Below is a small trained network, with its code and all its weights. Each question gives an input and a target symbol and asks what happens when units are switched off, that is, made to give their printed mean instead of their output.

import numpy as np


def w(rows, s, z=0):
    codes = np.array(rows[::2]) - 128.0
    scale = np.full(codes.shape[1], s)
    scale[-1] = z or s
    return codes * scale


def f(y):
    return np.maximum(y, 0)


def softmax(a):
    e = np.exp(a - a.max(-1, keepdims=True))
    return e / e.sum(-1, keepdims=True)


def log_softmax(a):
    a = a - a.max(-1, keepdims=True)
    return a - np.log(np.exp(a).sum(-1, keepdims=True))


def net(x, mask):
    ids = ['αβγεζθλξπστφψω'.index(c) for c in x.split()]
    T = len(ids)
    res = E[ids] + P[:T]
    u = 0
    for l in range(3):
        q, k, v = (res @ M[l].T for M in (Q, K, V))
        z = softmax(np.where(np.tri(T) > 0, q @ k.T / 4**0.5, -1e9)) @ v
        res = res + np.where(mask[u], z, O[l][:, -1]) @ O[l][:, :-1]
        u += 1
        y = f(res @ A[l][:, :-1].T + A[l][:, -1])
        res = res + np.where(mask[u : u + 8], y, B[l][:, -1]) @ B[l][:, :-1]
        u += 8
    return log_softmax(res[-1] @ U[:, :-1].T + U[:, -1])


Q, K, V, O, A, B = {}, {}, {}, {}, {}, {}
E = w([
[132,90,86,119,6,81,187,197],'α',
[132,177,27,67,108,107,110,72],'β',
[94,134,55,25,61,178,120,101],'γ',
[58,95,82,146,213,106,137,231],'ε',
[114,170,129,217,115,161,79,54],'ζ',
[163,124,179,85,103,63,172,105],'θ',
[112,188,185,158,76,118,72,217],'λ',
[118,14,180,62,184,81,226,49],'ξ',
[39,106,98,166,90,65,35,104],'π',
[174,162,91,162,113,38,165,162],'σ',
[163,161,113,150,41,75,162,208],'τ',
[131,99,87,164,88,60,162,206],'φ',
[70,55,157,15,141,69,139,227],'ψ',
[127,63,69,138,53,56,188,176],'ω',
],0.017)
P = w([
[244,39,114,131,104,184,80,122],'0',
[220,58,113,137,101,176,87,125],'1',
[199,72,119,138,94,162,102,125],'2',
[180,87,128,140,93,149,114,125],'3',
[161,104,135,140,90,138,126,126],'4',
[142,117,140,139,89,126,137,127],'5',
[124,134,147,137,89,117,149,128],'6',
[103,147,151,134,90,108,158,131],'7',
[84,163,154,133,89,100,168,133],'8',
[65,177,158,131,90,91,178,133],'9',
[46,191,162,127,90,83,188,139],'10',
[28,204,167,123,93,73,201,141],'11',
[9,216,167,120,94,62,209,144],'12',
],0.015)
Q[0] = w([
[152,144,250,171,247,157,102,107],'0.h0',
[118,100,138,158,68,131,194,70],'0.h0',
[167,104,117,153,92,99,215,160],'0.h0',
[131,138,78,196,77,118,131,183],'0.h0',
],0.015)
K[0] = w([
[249,64,97,115,146,201,59,120],'0.h0',
[113,184,166,148,155,194,209,58],'0.h0',
[70,182,139,48,143,113,145,81],'0.h0',
[41,203,145,135,166,150,121,130],'0.h0',
],0.013)
V[0] = w([
[174,148,165,168,140,139,100,82],'0.h0',
[52,154,189,128,116,207,124,201],'0.h0',
[145,152,79,180,201,114,245,152],'0.h0',
[155,82,121,254,121,87,152,173],'0.h0',
],0.0065)
O[0] = w([
[100,130,75,18,131,68,132,165,45],'0.h0',
[149,37,125,172,101,123,163,34,160],'0.h0',
[105,109,59,191,2,172,99,131,2],'0.h0',
[117,127,87,156,222,203,156,184,230],'0.h0',
],0.0069,0.0045)
A[0] = w([
[165,126,159,114,40,77,67,138,128],'0.n0',
[165,158,154,142,130,135,181,101,191],'0.n1',
[143,95,146,136,159,152,162,63,6],'0.n2',
[181,114,115,67,103,119,187,142,40],'0.n3',
[108,171,116,119,164,208,134,57,179],'0.n4',
[186,171,69,180,137,2,101,129,204],'0.n5',
[109,87,89,144,129,170,143,155,3],'0.n6',
[159,182,65,72,104,149,156,81,33],'0.n7',
],0.009,0.0042)
B[0] = w([
[103,211,158,114,184,144,89,139,199],'0.n0',
[170,144,194,114,110,120,161,124,172],'0.n1',
[136,69,137,159,112,198,141,137,131],'0.n2',
[121,78,207,137,83,144,73,132,163],'0.n3',
[171,126,198,213,177,120,187,159,146],'0.n4',
[94,77,189,98,127,254,159,118,253],'0.n5',
[130,174,162,85,152,71,103,107,151],'0.n6',
[105,67,171,188,130,146,175,225,139],'0.n7',
],0.009,0.0072)
Q[1] = w([
[172,188,31,169,91,25,38,41],'1.h0',
[137,135,48,89,65,184,189,129],'1.h0',
[183,117,152,113,147,1,125,118],'1.h0',
[101,93,240,157,180,192,189,205],'1.h0',
],0.0064)
K[1] = w([
[233,104,40,63,83,203,16,184],'1.h0',
[184,121,204,194,122,67,69,152],'1.h0',
[181,91,150,119,180,177,30,120],'1.h0',
[1,191,144,168,65,34,118,128],'1.h0',
],0.0074)
V[1] = w([
[203,130,157,71,121,74,231,177],'1.h0',
[225,159,144,229,97,41,50,187],'1.h0',
[164,144,163,111,103,227,204,136],'1.h0',
[13,135,104,35,2,120,145,89],'1.h0',
],0.0057)
O[1] = w([
[59,102,78,94,121,246,144,113,44],'1.h0',
[48,95,197,107,81,170,216,93,1],'1.h0',
[109,164,86,54,139,161,116,127,189],'1.h0',
[255,78,112,85,194,140,62,168,140],'1.h0',
],0.0087,0.003)
A[1] = w([
[215,125,86,220,39,214,101,62,110],'1.n0',
[157,59,50,102,155,150,45,49,147],'1.n1',
[89,101,2,185,195,130,93,116,2],'1.n2',
[66,138,59,110,168,170,42,99,107],'1.n3',
[252,126,95,153,109,186,243,190,57],'1.n4',
[80,148,107,229,105,159,49,88,136],'1.n5',
[56,109,102,92,141,149,66,35,115],'1.n6',
[234,97,168,140,101,186,123,39,158],'1.n7',
],0.0085,0.0047)
B[1] = w([
[84,151,89,203,82,95,177,76,166],'1.n0',
[89,157,163,165,115,100,165,135,165],'1.n1',
[123,138,204,169,162,120,239,110,151],'1.n2',
[107,114,155,120,89,135,99,91,170],'1.n3',
[152,2,147,172,109,160,54,157,255],'1.n4',
[130,137,149,66,131,104,81,62,244],'1.n5',
[84,141,97,149,135,184,97,181,171],'1.n6',
[152,174,130,75,90,118,114,2,187],'1.n7',
],0.0087,0.0044)
Q[2] = w([
[112,122,181,204,169,86,201,147],'2.h0',
[202,159,69,96,118,130,252,155],'2.h0',
[151,123,212,77,131,85,116,129],'2.h0',
[145,158,189,73,116,114,223,116],'2.h0',
],0.014)
K[2] = w([
[76,123,177,210,76,84,77,126],'2.h0',
[37,113,132,90,110,233,100,114],'2.h0',
[150,145,118,136,181,72,47,103],'2.h0',
[9,101,200,143,162,116,103,103],'2.h0',
],0.013)
V[2] = w([
[175,134,153,191,129,216,107,67],'2.h0',
[127,154,126,101,127,108,106,11],'2.h0',
[107,31,91,126,192,157,136,97],'2.h0',
[142,187,130,169,192,176,124,151],'2.h0',
],0.011)
O[2] = w([
[171,131,114,38,62,23,115,160,252],'2.h0',
[15,91,147,114,95,157,43,71,126],'2.h0',
[212,103,113,224,184,2,67,125,119],'2.h0',
[51,116,179,159,44,42,193,145,78],'2.h0',
],0.0097,0.0024)
A[2] = w([
[171,104,108,127,72,247,108,216,14],'2.n0',
[122,196,105,211,166,164,130,33,1],'2.n1',
[139,56,88,88,85,197,223,121,110],'2.n2',
[127,140,149,211,120,78,189,189,62],'2.n3',
[190,172,107,247,66,156,141,65,93],'2.n4',
[176,158,75,128,162,152,46,159,58],'2.n5',
[115,222,71,129,214,119,183,127,83],'2.n6',
[105,177,151,207,45,154,130,216,163],'2.n7',
],0.011,0.0083)
B[2] = w([
[98,170,195,153,137,46,198,126,249],'2.n0',
[129,63,147,16,124,66,98,163,159],'2.n1',
[208,141,116,164,179,134,49,83,208],'2.n2',
[125,121,129,71,168,154,212,70,203],'2.n3',
[46,155,117,195,81,170,138,153,174],'2.n4',
[112,97,135,123,35,114,116,104,168],'2.n5',
[153,127,134,248,65,147,154,147,154],'2.n6',
[120,71,23,87,140,160,87,117,255],'2.n7',
],0.012,0.0092)
U = w([
[144,130,162,174,136,78,130,113,106],'α',
[123,179,131,104,131,119,140,229,239],'β',
[145,140,188,101,127,173,150,123,142],'γ',
[128,101,75,187,98,85,99,125,122],'ε',
[145,82,78,99,140,161,98,166,179],'ζ',
[86,153,135,174,218,67,64,143,184],'θ',
[160,36,145,136,132,113,105,38,9],'λ',
[83,105,133,133,83,61,141,110,73],'ξ',
[148,2,194,128,132,149,131,194,121],'π',
[140,70,90,108,110,54,121,144,77],'σ',
[158,109,108,115,176,55,112,94,101],'τ',
[102,78,125,148,156,109,165,110,144],'φ',
[144,115,164,177,103,193,124,148,160],'ψ',
[135,103,151,166,95,104,159,125,105],'ω',
],0.011)

Each question gives the input, a string of symbols that net reads in full, and the target symbol t.
The units are the heads (4 rows each of Q, K, V and O) and the neurons (one row each of A and B). Each row of codes is followed by its name. A weight is (code - 128) times the scale printed after its matrix; where a second scale follows, it is the last column's (O, A, B and U).
mask holds one flag per unit, layer by layer, with each layer's heads first. A switched-off unit (its flag False) gives its mean, the last column of its rows in O or B, instead of its output. The means were averaged over made-up inputs and are rounded, as every weight is.
A unit's drop is (log p(t) with every unit on - log p(t) with that unit switched off) / (log p(t) with every unit on - log p(t) with every unit switched off).
The circuit of an input: a set's keep is (log p(t) with only the set's units on - log p(t) with every unit switched off) / (log p(t) with every unit on - log p(t) with every unit switched off). Starting from the 12 units with the biggest drops (on a tie, the unit counted first), units are removed one at a time, each time the one whose removal leaves the highest keep (on an exact tie, the one counted first), for as long as the keep stays at least 0.8.
circuit, biggest first: the units of the circuit, biggest drop first
unit that matters most: the unit with the biggest drop
top k neurons: the k neurons with the biggest drops, biggest first
k most important neurons of layer l: the k neurons of layer l with the biggest drops, biggest first
input λ τ ψ π ε ζ ψ ψ ψ τ, target ψ: unit that matters most -> 2.n4
input π λ θ π ε ε τ φ τ π π ψ ψ, target π: circuit, biggest first -> (1.h0; 0.h0)
input π π ψ ψ π β π, target τ: top 3 neurons -> (0.n4; 0.n7; 1.n4)
input π ψ π θ, target γ: circuit, biggest first -> (0.h0; 2.n7; 1.n7)
input τ α π τ ω, target τ: 3 most important neurons of layer 2 -> (2.n2; 2.n0; 2.n3)
input τ π π π σ π ψ π, target π: circuit, biggest first -> (2.h0; 0.n5; 2.n1; 1.h0)
input π λ α, target λ: circuit, biggest first -> (2.n2; 1.n7)
input γ ψ φ π, target θ: circuit, biggest first -> (0.h0; 1.h0; 2.h0)
input τ θ π ζ τ σ τ τ λ ψ ε, target φ: top 3 neurons -> (1.n2; 0.n5; 2.n3)
input τ ε τ π ζ ψ ε π ζ ε ε, target φ: circuit, biggest first -> (0.h0; 2.n3)
input ψ α λ π τ λ λ λ λ ψ π σ, target π: circuit, biggest first -> (1.n4; 1.h0; 0.n5)
input ε τ ζ ψ ψ τ π π ε τ τ ε, target β: top 4 neurons -> (1.n0; 1.n4; 0.n6; 2.n7)
input τ π π λ τ α π ψ π, target π: top 2 neurons -> (2.n1; 0.n5)
input θ α ε ζ π τ, target π: circuit, biggest first -> (1.n4)
input α ω ε ε π ξ ε ξ π ζ τ, target ζ: top 2 neurons -> (2.n7; 0.n4)
input ζ τ π ξ τ τ π β ζ π τ, target π: circuit, biggest first -> (1.n4; 1.h0)
input π ε π ε α, target ε: circuit, biggest first -> (0.h0; 1.n0)
input ψ ε ω τ π π π α τ, target α: top 2 neurons -> (2.n0; 1.n4)
input τ ψ π ζ π ψ ξ τ, target ξ: top 4 neurons -> (2.n5; 2.n0; 1.n4; 0.n5)
input π ψ θ ε τ π π ζ π π ε, target β: top 3 neurons -> (1.n0; 1.n4; 0.n5)
input π ε π π π π ψ ε α α ψ π λ, target ζ: unit that matters most -> 2.n7
input α σ φ ε ε π α φ π ε π π α, target π: circuit, biggest first -> (1.h0; 1.n4)
input ψ π ε ε τ α β ε τ, target ε: circuit, biggest first -> (0.h0; 2.n7; 2.n4)
input τ β π ε α, target ε: 2 most important neurons of layer 1 -> (1.n0; 1.n4)
input ζ γ ω ζ τ ζ σ λ φ τ, target φ: top 2 neurons -> (2.n0; 2.n7)
input π φ β γ β π ω π, target ε: 3 most important neurons of layer 2 -> (2.n5; 2.n6; 2.n0)
input φ ξ ε π π ζ τ λ π φ ω π, target ω: unit that matters most -> 0.h0
